Each row was made from one small tree. The marks that hang from a mark follow it in brackets, in the order of their numbers. Every link used is in the known rows. Write each row's tree.
In the rows, 128 means zero.
Known rows:
z557[z144[z330[z471]]]: [110 133 152 130 118 115  87 115 140  70 129 135 109 140 132 128 179 111
 146  91]
z144[z76 z330[z562[z190 z749]]]: [124 136 112 127 107 123  78 130 160  83 148 129  78 164 124 118 183 108
 132  80]
z268[z76]: [101 125 119 125 104  96  92  98 145  71 150 120 114 141 145 138 168 100
 138 106]
z203[z557[z144]]: [121 149 147 130 116  88  88  98 153  70 140 132 111 144 122 124 167 128
 139 104]
z144[z76[z749[z268]] z330[z471 z562[z190[z203]]]]: [118 139  96 121 123 127  84 104 167  54 137 135  87 171 134 110 197 116
 146  74]
z562[z144[z330] z190[z203[z557] z471] z749]: [159 182 117 127 109 121  85 110 198  87 127 127 113 142 136 120 197 133
 134  87]
z330[z144[z76] z471 z562[z190[z203]]]: [114 137  89 135 134 133  87 117 168  79 165 129 107 164 153 113 200  78
 153 103]
z190[z203[z76] z471]: [133 151 108 125 112  87 115  95 165  92 138 123 125 131 165 135 184 119
 129  93]
z330[z144[z76] z471 z562[z190[z203[z557]] z749]]: [128 157 102 145 143 123  94 115 194  86 172 139 101 178 130 107 195  87
 148  94]
z144[z76[z749] z330[z471 z562[z190]]]: [110 121 110 130 112 127  75 111 146  67 144 138  95 164 118  94 203 120
 146  84]
z330[z144[z76] z471]: [ 94 119 124 140 120 117  88 125 155  83 149 127 117 151 147 126 174  75
 154 116]
z562[z144[z76]]: [109 133 120 130  98  98  71 122 153  82 132 118 113 140 138 126 174 106
 142 113]
z144[z76 z330[z471 z562]]: [ 95 116 118 132 117 107  89 123 139  73 140 130 103 161 134 113 191  96
 143  88]
z190[z203 z471]: [129 155 117 123 120 100 104 103 157  88 134 118 122 119 165 139 183 108
 130 101]
z562[z144 z190[z203] z749]: [138 174 122 134 127 126  79 123 182  86 146 124 103 145 136 128 181 114
 138 101]
z190[z203[z76[z749[z268]] z557[z144]] z471]: [153 168 122 126 111  72 109  61 185  66 131 143 115 146 139 129 177 153
 139  78]
z330[z144 z562]: [ 99 127 124 141 140 117  91 115 142  68 162 125 111 160 145 124 172  85
 151 116]
z190[z203[z76[z749] z557[z144]] z471]: [151 162 119 127 106  70 104  64 170  80 134 140 128 129 135 115 192 154
 130  86]
z203[z76[z749[z268]] z557[z144]]: [128 148 143 133 114  75  98  73 170  54 138 145 102 168 113 121 159 154
 145  88]
z144[z76]: [103 125 121 124 102  95  85 119 145  84 137 118 105 138 141 129 168 103
 133 107]
z144[z330]: [100 126 136 121 112 111  88 121 137  70 126 116 108 139 138 128 171 111
 131 101]

Which tree is each row?
[128 161 147 143 129 147  80 131 190  66 136 140  88 179 124 134 170 111
 160  84]
z562[z144[z330[z471]] z190 z749[z268]]
[159 179 112 131 120 113 116 101 206  89 149 135  92 159 156 149 170 123
 136  74]
z562[z190[z203[z76] z471] z749[z268]]
[145 162 104 117 100 132  77 112 172  80 121 117 119 128 159 127 202 123
 138  96]
z562[z144[z330] z190[z203 z471]]
[135 162 119 138 122 127  93 122 190  86 139 136 109 164 133 117 195 120
 142  79]
z562[z144[z330[z471]] z190[z203[z76]] z749]
[159 170 106 129 100 120  93 112 194  95 131 129 112 144 150 128 197 131
 133  77]
z562[z144[z330] z190[z203[z76] z471] z749]
[ 99 114 118 131 107 109  76 110 145  76 141 121 114 137 137 119 172  99
 143 118]
z330[z144[z76[z749]]]
[150 159 116 129  89 132  80 103 197  70 136 133  94 158 147 153 173 113
 152  79]
z562[z144[z330] z190[z471] z749[z268[z76]]]
[138 142 120 126 100 120  71 123 158  81 145 138  75 156 120 123 183 115
 135  74]
z557[z144[z76 z330[z562[z190 z749]]]]
[115 142 135 135 121  79 106  81 172  56 141 137 106 175 116 117 159 147
 142  94]
z203[z76[z749[z268]] z557]
[130 163 142 135 130 129  93 121 182  72 152 133  76 169 130 145 151 112
 144  92]
z562[z190 z749[z268]]
[121 139 140 141 128  88 102  77 164  43 141 158 102 191 106 105 181 146
 155  69]
z203[z76[z749[z268]] z557[z144[z330[z471 z562]]]]
[167 187 110 139 112 100 100  96 211  97 147 136 117 156 137 119 193 140
 136  87]
z562[z144 z190[z203[z76 z557] z471] z749]
[170 186 112 124 103 103  99  73 212  74 151 142  94 151 145 153 173 123
 142  73]
z562[z190[z203[z557[z144]] z471] z749[z268[z76]]]
[120 132 133 115  90  88  75  91 160  52 113 134  93 153 114 122 166 140
 138  84]
z203[z557[z144[z76[z749[z268]] z330]]]
[123 147 128 125 117  86 107  93 168  72 129 138 122 154 131 113 191 132
 135  78]
z190[z203[z76 z557[z144[z330[z471]]]]]
[114 126 129 133 111  90  78  92 144  61 135 147 107 159 104  93 198 131
 145  81]
z203[z557[z144[z76[z749] z330[z471 z562]]]]
[113 122 127 113  84  99  73 118 139  76 119 122 100 129 137 132 174 113
 131  91]
z557[z144[z76 z330]]
[154 173 133 144 113 129  80 119 183  95 147 133 105 142 137 133 181 120
 147 100]
z562[z144 z190[z471] z749]
[149 168 116 111  99 109  82 108 198  70 126 132  76 159 127 135 171 126
 130  69]
z562[z190[z203[z557[z144[z76 z330]]]] z749[z268]]
[154 162 108 145 105 119  75 119 181  96 155 137  96 155 136 123 192 111
 148  91]
z330[z562[z144[z76] z190[z471] z749]]
[108 129 119 144 127 110  88 127 158  87 163 128  97 161 137 128 169  76
 144 104]
z330[z144[z76] z562[z749]]
[134 170 105 145 139 127  91  99 199  62 169 143  94 186 140 137 184  93
 163  79]
z330[z471 z562[z144 z190[z203] z749[z268[z76]]]]
[128 163 111 125 119 124  75 115 168  75 140 117 112 141 146 123 187 117
 141 110]
z562[z144 z190[z203]]
